Below are the code and all the weights of a small trained network. Each question names an input and a class and asks about switching units off, where a switched-off unit gives its printed mean instead of its output.

import numpy as np


def w(rows, s, z=0):
    codes = np.array(rows[::2]) - 128.0
    scale = np.full(codes.shape[1], s)
    scale[-1] = z or s
    return codes * scale


def norm(h):
    return h / np.sqrt((h * h).mean(-1, keepdims=True) + 1e-5)


def f(y):
    return np.maximum(y, 0)


def log_softmax(a):
    a = a - a.max(-1, keepdims=True)
    return a - np.log(np.exp(a).sum(-1, keepdims=True))


def net(x, mask):
    res = np.array(x, float).reshape(1, 4) / 4 @ E
    u = 0
    for l in range(3):
        y = f(norm(res) @ A[l][:, :-1].T + A[l][:, -1])
        res = res + np.where(mask[u : u + 10], y, B[l][:, -1]) @ B[l][:, :-1]
        u += 10
    return log_softmax(norm(res)[-1] @ U[:, :-1].T + U[:, -1])


A, B = {}, {}
E = w([
[228,25,156,165,111,255],'x0',
[166,189,208,196,132,64],'x1',
[127,127,128,128,131,129],'x2',
[163,228,13,202,175,136],'x3',
],0.0069)
A[0] = w([
[179,154,195,196,112,150,68],'0.n1',
[159,85,98,155,114,139,74],'0.n2',
[99,152,72,111,133,111,65],'0.n3',
[167,138,9,163,148,178,36],'0.n4',
[128,105,50,71,123,213,6],'0.n5',
[182,126,180,179,133,136,79],'0.n6',
[121,84,86,118,123,195,89],'0.n7',
[188,107,71,167,125,220,103],'0.n8',
[178,166,123,176,149,112,88],'0.n9',
[135,65,202,89,139,171,143],'0.n10',
],0.013,0.0021)
B[0] = w([
[188,59,117,160,164,22,222],'0.n1',
[129,151,123,107,167,179,172],'0.n2',
[117,190,115,80,206,122,211],'0.n3',
[74,114,159,227,2,158,254],'0.n4',
[147,55,71,137,137,12,220],'0.n5',
[112,132,76,69,213,109,207],'0.n6',
[181,95,125,122,180,21,203],'0.n7',
[118,214,163,100,243,214,246],'0.n8',
[101,111,125,188,46,121,216],'0.n9',
[126,172,187,119,39,183,243],'0.n10',
],0.015,0.0072)
A[1] = w([
[147,148,125,69,78,102,146],'1.n1',
[195,113,145,101,130,75,125],'1.n2',
[149,4,51,113,133,76,144],'1.n3',
[65,177,119,77,152,149,103],'1.n4',
[120,145,129,153,106,61,101],'1.n5',
[140,148,195,132,20,153,91],'1.n6',
[97,155,150,194,81,171,4],'1.n7',
[104,137,151,51,30,164,27],'1.n8',
[152,120,131,141,155,128,111],'1.n9',
[149,106,150,119,135,195,67],'1.n10',
],0.015,0.002)
B[1] = w([
[128,161,126,171,113,148,200],'1.n1',
[99,136,58,160,135,116,235],'1.n2',
[47,133,150,159,170,1,237],'1.n3',
[158,125,100,96,187,188,214],'1.n4',
[169,68,131,114,169,161,254],'1.n5',
[176,148,112,155,68,196,237],'1.n6',
[95,96,173,67,47,155,220],'1.n7',
[77,88,107,181,106,141,209],'1.n8',
[94,135,93,44,83,94,167],'1.n9',
[137,157,110,102,178,128,166],'1.n10',
],0.016,0.0069)
A[2] = w([
[111,87,122,152,81,174,65],'2.n1',
[134,45,153,91,74,137,80],'2.n2',
[122,143,123,75,190,174,170],'2.n3',
[251,102,164,166,98,120,130],'2.n4',
[91,174,110,183,18,183,87],'2.n5',
[186,132,104,159,142,111,248],'2.n6',
[67,165,191,179,55,160,106],'2.n7',
[197,126,150,167,109,146,107],'2.n8',
[114,153,131,192,145,164,225],'2.n9',
[186,185,132,32,238,201,163],'2.n10',
],0.014,0.0015)
B[2] = w([
[133,168,85,121,89,150,187],'2.n1',
[158,126,108,101,128,159,156],'2.n2',
[182,90,190,142,108,80,195],'2.n3',
[118,140,130,130,176,64,158],'2.n4',
[131,130,80,193,53,192,237],'2.n5',
[45,133,75,86,148,180,163],'2.n6',
[117,159,52,99,110,192,211],'2.n7',
[95,128,178,123,132,81,157],'2.n8',
[170,113,130,80,51,102,177],'2.n9',
[179,135,253,92,156,174,250],'2.n10',
],0.017,0.013)
U = w([
[131,140,73,166,5,237,220],'0',
[198,123,237,86,159,200,170],'1',
[70,108,81,155,181,67,7],'2',
],0.013,0.0011)

Each question gives the input, the list of numbers given to net, and the class t.
The units are the neurons (one row each of A and B). Each row of codes is followed by its name. A weight is (code - 128) times the scale printed after its matrix; where a second scale follows, it is the last column's (A, B and U).
mask holds one flag per neuron, layer by layer. A switched-off neuron (its flag False) gives its mean, the last column of its row in B, instead of its output. The means were averaged over made-up inputs and are rounded, as every weight is.
A unit's drop is (log p(t) with every unit on - log p(t) with that unit switched off) / (log p(t) with every unit on - log p(t) with every unit switched off).
The circuit of an input: a set's keep is (log p(t) with only the set's units on - log p(t) with every unit switched off) / (log p(t) with every unit on - log p(t) with every unit switched off). Starting from the 12 units with the biggest drops (on a tie, the unit counted first), units are removed one at a time, each time the one whose removal leaves the highest keep (on an exact tie, the one counted first), for as long as the keep stays at least 0.8.
units of the circuit, in order: the units of the circuit, biggest drop first
top k neurons: the k neurons with the biggest drops, biggest first
top k neurons in layer l: the k neurons of layer l with the biggest drops, biggest first
drop when u is switched off: that unit's drop, to one decimal
input [8,3,-8,3], class 1: units of the circuit, in order => (0.n8)
input [-7,-8,-2,7], class 2: top 4 neurons => (0.n5 0.n8 0.n10 2.n10)
input [4,-8,4,-1], class 2: top 2 neurons => (0.n5 0.n7)
input [-7,5,-6,3], class 1: top 2 neurons => (0.n4 0.n10)
input [1,-4,-4,-3], class 2: top 3 neurons => (0.n5 0.n7 0.n4)
input [3,8,-6,6], class 2: top 2 neurons => (0.n1 0.n6)
input [5,-3,-3,-4], class 1: top 4 neurons => (0.n8 0.n4 0.n9 0.n10)
input [3,3,2,1], class 1: top 4 neurons => (0.n8 0.n5 0.n2 0.n7)
input [8,-7,-8,1], class 1: top 2 neurons => (0.n8 0.n1)
input [7,8,-2,-6], class 2: top 2 neurons in layer 1 => (1.n2 1.n4)
input [2,-4,6,-1], class 2: top 2 neurons in layer 0 => (0.n5 0.n7)
input [-8,-1,-8,-5], class 1: top 2 neurons in layer 0 => (0.n4 0.n10)
input [3,-8,6,6], class 2: top 3 neurons => (0.n5 0.n7 0.n10)
input [3,5,5,3], class 2: drop when 0.n1 is switched off => 1.0
input [7,-5,-7,0], class 1: drop when 0.n8 is switched off => 2.5
input [-5,-8,7,2], class 2: drop when 0.n5 is switched off => 0.1
input [3,-8,-7,7], class 2: top neuron in layer 1 => (1.n6)
